Look-ups in named tables: a row name and a column name give one cell, copied from the table.

Table soguf
|  | buziro | nera | zikes | zon | veb |
|---|---|---|---|---|---|
| vukal | -47520 | -43213 | -50089 | 1375 | -5208 |
| siv | -26804 | -20890 | -32465 | 53424 | -24210 |
| niroza | -12652 | 24048 | 18842 | -47532 | 7246 |
| pid | 31684 | 14108 | 12651 | -35620 | -23012 |
| goz | -27271 | -17697 | -29703 | -87238 | -36899 |
| zavo | 79305 | 89013 | 59200 | -24030 | -84272 |
| pil | 28368 | -30925 | -33379 | -59905 | -29691 |
| gerif | -42322 | -44814 | -27944 | 56687 | -58991 |

What is the nera of goz in soguf?
-17697
What is the zon of vukal in soguf?
1375
What is the zikes of siv in soguf?
-32465
What is the zon of gerif in soguf?
56687
What is the zikes of vukal in soguf?
-50089
What is the buziro of niroza in soguf?
-12652

nokozov =
         mada  birire  tob  roz  mov  ges  varulu  tikada  nef
vizoda     94      68  119  107   83  184     146      88   99
nekupul    91      94  128   90   81  203     128      83  140
talut      57      57  104  124  126  215     166      42  108
ruzelog    72      55  109  123  108  196     154      63   98
tefu      112      74  112  151   27  231     128      67  122
naninu    109      60   96  156   64  199     148      86  104
zegik      91     112  105  179   56  139      97      84  138
rugotud    81     102  115  149   59  169     107      64  147
muv        89      37   88  148   75  192     155       6  136
vifa       54      33  102  122   80  234     174      33  105
vesi       94      83   85  163   46  182     156      21  124
vudir      78     111  118  119  134  151     128      96  149

birire of muv = 37
varulu of nekupul = 128
nef of vudir = 149
tob of zegik = 105
mada of vizoda = 94
mov of zegik = 56
mada of muv = 89
mov of rugotud = 59
nef of naninu = 104
roz of tefu = 151
mov of ruzelog = 108
tikada of talut = 42
birire of zegik = 112
mov of tefu = 27
roz of zegik = 179
tob of vifa = 102
mada of talut = 57
roz of vizoda = 107
Which row has the largest varulu? vifa

Table samod
columns: zekalo, mim, dil, nobila, puv
kosu: [6274, 2875, -5656, 1280, -274]
mus: [823, 3225, 1762, 1634, 3655]
seg: [3925, 2723, 1771, 2117, 1966]
sim: [5533, 4451, 8497, 5448, 7787]
tedun: [1722, 1469, 1996, 3024, 1634]
gabovod: [2647, 1882, 4257, 2999, -935]
zilif: [1829, 2185, 2104, 2691, 3116]
volu: [2667, 2941, 2820, 2783, 3249]
famone: [406, -1026, -1180, 952, 3263]
sudo: [6493, 4383, 6635, 3205, 6390]
tur: [3282, 3169, 1654, 2883, 2475]
nafa: [2626, 2264, 2317, 2625, 2241]
big: [6961, 3729, 3725, 1169, 4314]

zilif, dil: 2104
kosu, zekalo: 6274
tedun, puv: 1634
sudo, puv: 6390
volu, puv: 3249
nafa, nobila: 2625
famone, dil: -1180
mus, dil: 1762
famone, zekalo: 406
seg, mim: 2723
sudo, nobila: 3205

nik
           kuz   fezu    ruf
zib      0.664  0.658  0.634
molokun  0.328  0.483  0.592
zurar    0.047  0.522  0.160
gerana   0.324  0.116  0.265
ratotes  0.641  0.566  0.500
sobu     0.815  0.478  0.492
firanef  0.392  0.390  0.394
mur      0.603  0.444  0.485
veti     0.245  0.367  0.479
kaz      0.451  0.737  0.632
vori     0.390  0.550  0.506
rugaso   0.286  0.430  0.429
duk      0.565  0.441  0.254

What is the fezu of kaz in nik? 0.737
What is the fezu of veti in nik? 0.367
What is the fezu of gerana in nik? 0.116
What is the fezu of vori in nik? 0.550
What is the fezu of duk in nik? 0.441
What is the kuz of kaz in nik? 0.451

nera:
          faz  ripidom  vonif
vapok   -4223    -2056   4136
gani    -4345    -1998   4741
kuf     -3969    -1746   5085
fudo    -4476    -1629   4786
gunovu  -4767    -1689   4694
vef     -5071    -1883   5076

kuf, faz -> -3969
gunovu, ripidom -> -1689
vapok, ripidom -> -2056
gunovu, vonif -> 4694
kuf, vonif -> 5085
gani, vonif -> 4741
fudo, faz -> -4476
fudo, vonif -> 4786
fudo, ripidom -> -1629
kuf, ripidom -> -1746
vef, vonif -> 5076
vapok, vonif -> 4136
gunovu, faz -> -4767
vef, ripidom -> -1883
gani, faz -> -4345
gani, ripidom -> -1998
vapok, faz -> -4223
vef, faz -> -5071
Which row has the largest faz? kuf

fon =
         tafose  suvo  nus  sitided  sodip  menudup  vobi
fom          21    50   67        4     29       23    11
bug          40    43    1       75     28       42    20
disural      60    43    2       36     40       51    73

disural, vobi: 73
disural, sodip: 40
disural, tafose: 60
bug, tafose: 40
fom, tafose: 21
disural, sitided: 36
disural, menudup: 51
fom, nus: 67
fom, suvo: 50
fom, sodip: 29
disural, suvo: 43
bug, vobi: 20
disural, nus: 2
fom, sitided: 4
bug, sodip: 28
bug, menudup: 42
fom, vobi: 11
Row with the largest vobi: disural

sig =
       karus    zak  vulis
zutib  0.850  0.635  0.795
gen    0.902  0.542  0.332
ruv    0.573  0.591  0.855
nud    0.394  0.123  0.633
mopo   0.848  0.594  0.847

karus of ruv = 0.573
karus of gen = 0.902
zak of gen = 0.542
vulis of ruv = 0.855
vulis of gen = 0.332
karus of zutib = 0.850
karus of mopo = 0.848
vulis of mopo = 0.847
zak of zutib = 0.635
vulis of nud = 0.633
zak of ruv = 0.591
zak of nud = 0.123
zak of mopo = 0.594
karus of nud = 0.394
vulis of zutib = 0.795
Row with the largest karus: gen

Table sud
,tipid,goso,let,pufe,pidol,nikarit,gaz,ras,tav
vugela,72.72,60.33,70.11,77.68,59.03,59.46,55.27,70.51,62.68
ved,60.01,61.32,57.08,62.40,62.09,59.67,71.80,69.12,62.93
tuvu,48.09,58.69,38.44,48.15,61.67,64.01,73.55,72.94,61.59
bafeko,60.64,63.05,65.61,60.45,62.19,64.43,45.17,74.94,57.98
niluvul,60.60,60.59,56.81,66.02,61.71,60.61,58.11,75.92,61.33
buvebuv,59.13,64.88,65.98,53.28,62.71,67.87,67.56,52.53,59.71
rosima,71.40,66.28,83.85,70.82,62.67,62.16,50.59,62.66,59.60
fov,67.45,62.86,68.67,68.82,61.50,60.12,71.55,60.10,63.35
mefog,60.66,56.71,45.22,66.01,58.95,59.36,81.54,67.79,65.84
pupagi,67.01,63.10,73.23,64.66,60.24,67.04,42.73,65.99,57.98
gazim,62.82,58.18,56.03,63.33,57.96,65.75,51.05,72.47,60.24
kes,72.00,61.58,76.81,76.96,59.96,59.74,24.34,90.24,57.79

What is the goso of ved in sud? 61.32
What is the tav of mefog in sud? 65.84
What is the let of kes in sud? 76.81
What is the nikarit of vugela in sud? 59.46
What is the pidol of vugela in sud? 59.03
What is the pufe of pupagi in sud? 64.66
What is the tav of vugela in sud? 62.68

